Below is a small trained network, with its code and all its weights. Each question gives an input and a class and asks what happens when units are switched off, that is, made to give their printed mean instead of their output.

import numpy as np


def w(rows, s, z=0):
    codes = np.array(rows[::2]) - 128.0
    scale = np.full(codes.shape[1], s)
    scale[-1] = z or s
    return codes * scale


def norm(h):
    return h / np.sqrt((h * h).mean(-1, keepdims=True) + 1e-5)


def f(y):
    return y / 2 * (1 + np.tanh(0.7978845608 * (y + 0.044715 * y**3)))


def log_softmax(a):
    a = a - a.max(-1, keepdims=True)
    return a - np.log(np.exp(a).sum(-1, keepdims=True))


def net(x, mask):
    res = np.array(x, float).reshape(1, 8) / 4 @ E
    u = 0
    for l in range(3):
        y = f(norm(res) @ A[l][:, :-1].T + A[l][:, -1])
        res = res + np.where(mask[u : u + 11], y, B[l][:, -1]) @ B[l][:, :-1]
        u += 11
    return log_softmax(norm(res)[-1] @ U[:, :-1].T + U[:, -1])


A, B = {}, {}
E = w([
[222,50,51,134,59,66],'x0',
[137,145,124,133,135,124],'x1',
[134,122,140,142,146,110],'x2',
[121,90,30,37,253,128],'x3',
[24,147,20,231,111,107],'x4',
[134,141,117,125,124,139],'x5',
[127,130,123,127,122,139],'x6',
[124,125,128,123,122,127],'x7',
],0.0076)
A[0] = w([
[181,97,62,148,49,56,120],'L0N0',
[183,78,24,81,166,100,2],'L0N1',
[75,111,35,49,246,137,127],'L0N2',
[106,147,141,71,96,115,121],'L0N3',
[49,147,55,183,110,94,175],'L0N4',
[131,90,81,35,228,157,75],'L0N5',
[97,107,127,112,109,175,120],'L0N6',
[117,190,156,152,137,136,94],'L0N7',
[118,96,154,123,106,103,115],'L0N8',
[130,132,163,154,90,153,81],'L0N9',
[178,89,105,122,68,89,91],'L0N10',
],0.012,0.0031)
B[0] = w([
[155,77,109,169,180,176,237],'L0N0',
[107,45,148,33,31,97,217],'L0N1',
[111,157,69,121,215,200,254],'L0N2',
[133,140,147,141,147,151,138],'L0N3',
[68,128,92,160,97,107,226],'L0N4',
[164,162,199,136,148,7,231],'L0N5',
[143,162,141,120,127,87,132],'L0N6',
[118,98,142,69,126,104,160],'L0N7',
[139,179,93,100,124,165,138],'L0N8',
[113,112,103,91,175,129,156],'L0N9',
[169,172,107,155,117,82,199],'L0N10',
],0.018,0.0086)
A[1] = w([
[39,185,140,158,182,157,90],'L1N0',
[237,85,114,228,13,156,129],'L1N1',
[228,102,138,108,166,212,128],'L1N2',
[137,200,220,81,146,176,122],'L1N3',
[157,187,162,158,112,99,125],'L1N4',
[130,84,73,68,86,207,149],'L1N5',
[253,166,149,114,180,121,96],'L1N6',
[15,118,109,143,67,105,8],'L1N7',
[121,116,69,87,166,78,38],'L1N8',
[105,133,95,53,93,153,36],'L1N9',
[110,61,191,100,122,221,58],'L1N10',
],0.012,0.0017)
B[1] = w([
[156,149,153,109,92,17,203],'L1N0',
[88,237,148,113,248,94,249],'L1N1',
[122,148,175,12,71,162,204],'L1N2',
[121,57,167,213,150,153,236],'L1N3',
[80,102,123,87,160,147,146],'L1N4',
[147,117,165,127,153,169,156],'L1N5',
[169,126,181,85,108,175,255],'L1N6',
[206,170,148,74,111,125,200],'L1N7',
[193,156,124,254,37,231,182],'L1N8',
[122,88,140,168,155,78,139],'L1N9',
[102,101,138,146,119,149,150],'L1N10',
],0.015,0.0079)
A[2] = w([
[121,6,64,133,127,164,6],'L2N0',
[154,95,122,67,43,78,57],'L2N1',
[97,143,150,102,44,112,1],'L2N2',
[90,97,153,131,82,221,157],'L2N3',
[123,114,99,134,104,134,170],'L2N4',
[84,155,110,63,101,150,248],'L2N5',
[175,63,173,101,89,100,153],'L2N6',
[77,121,166,143,108,176,122],'L2N7',
[139,96,50,133,114,77,30],'L2N8',
[131,132,218,117,142,123,121],'L2N9',
[106,196,81,135,180,108,138],'L2N10',
],0.019,0.0012)
B[2] = w([
[171,219,195,48,142,215,176],'L2N0',
[176,73,69,139,55,42,191],'L2N1',
[220,65,75,86,175,117,156],'L2N2',
[51,145,98,196,142,42,171],'L2N3',
[136,118,164,106,229,70,133],'L2N4',
[202,93,169,221,252,130,148],'L2N5',
[29,140,101,235,133,92,220],'L2N6',
[97,110,40,164,112,92,154],'L2N7',
[165,192,194,55,208,173,172],'L2N8',
[180,156,73,54,112,198,247],'L2N9',
[40,31,143,182,30,162,207],'L2N10',
],0.014,0.013)
U = w([
[41,54,127,230,115,132,158],'0',
[196,126,177,84,168,172,189],'1',
[216,52,91,142,66,2,2],'2',
],0.014,0.0011)

Each question gives the input, the list of numbers given to net, and the class t.
The units are the neurons (one row each of A and B). Each row of codes is followed by its name. A weight is (code - 128) times the scale printed after its matrix; where a second scale follows, it is the last column's (A, B and U).
mask holds one flag per neuron, layer by layer. A switched-off neuron (its flag False) gives its mean, the last column of its row in B, instead of its output. The means were averaged over made-up inputs and are rounded, as every weight is.
A unit's drop is (log p(t) with every unit on - log p(t) with that unit switched off) / (log p(t) with every unit on - log p(t) with every unit switched off).
The circuit of an input: a set's keep is (log p(t) with only the set's units on - log p(t) with every unit switched off) / (log p(t) with every unit on - log p(t) with every unit switched off). Starting from the 12 units with the biggest drops (on a tie, the unit counted first), units are removed one at a time, each time the one whose removal leaves the highest keep (on an exact tie, the one counted first), for as long as the keep stays at least 0.8.
circuit, biggest first: the units of the circuit, biggest drop first
top k neurons: the k neurons with the biggest drops, biggest first
k most important neurons of layer l: the k neurons of layer l with the biggest drops, biggest first
drop of u: that unit's drop, to one decimal
input [2,-8,4,2,-1,-6,8,4], class 2: top 2 neurons : L0N1; L0N5
input [7,-4,6,6,4,-4,-1,-2], class 1: circuit, biggest first : L0N2
input [1,0,-4,2,-8,1,7,-5], class 2: top 3 neurons : L1N1; L0N2; L2N6
input [1,-8,-7,3,-2,-3,0,3], class 2: 2 most important neurons of layer 0 : L0N5; L0N1
input [-8,1,4,0,0,2,-7,-3], class 0: top 4 neurons : L0N4; L0N5; L0N2; L1N3
input [7,7,4,6,2,0,-2,2], class 1: top 2 neurons : L2N0; L0N2
input [7,4,-4,0,6,-7,0,2], class 0: top 2 neurons : L1N1; L0N0
input [0,5,0,-4,-7,7,-6,-1], class 0: top 3 neurons : L1N3; L0N0; L2N3
input [-3,7,-7,0,-1,4,-5,4], class 0: top 2 neurons : L1N1; L1N3
input [3,5,6,6,7,-6,-1,-1], class 1: top 2 neurons : L0N1; L0N2
input [-5,8,-7,0,6,1,8,-6], class 2: top 2 neurons : L1N0; L0N0
input [-2,2,3,0,1,4,-8,7], class 2: top 2 neurons : L0N0; L1N0
input [8,-8,-3,8,5,6,3,7], class 1: top 2 neurons : L0N2; L2N0
input [6,1,5,-6,-2,-4,6,-2], class 1: most important neuron of layer 0 : L0N4
input [5,3,6,-2,-3,-2,-2,7], class 1: drop of L2N1 : 0.0
input [8,7,-4,-4,-6,4,-3,-8], class 1: drop of L1N1 : 0.7
input [5,5,-4,6,6,-3,1,-3], class 1: drop of L0N2 : 0.3
input [-1,-3,6,-7,8,1,2,-5], class 2: drop of L1N7 : 0.1
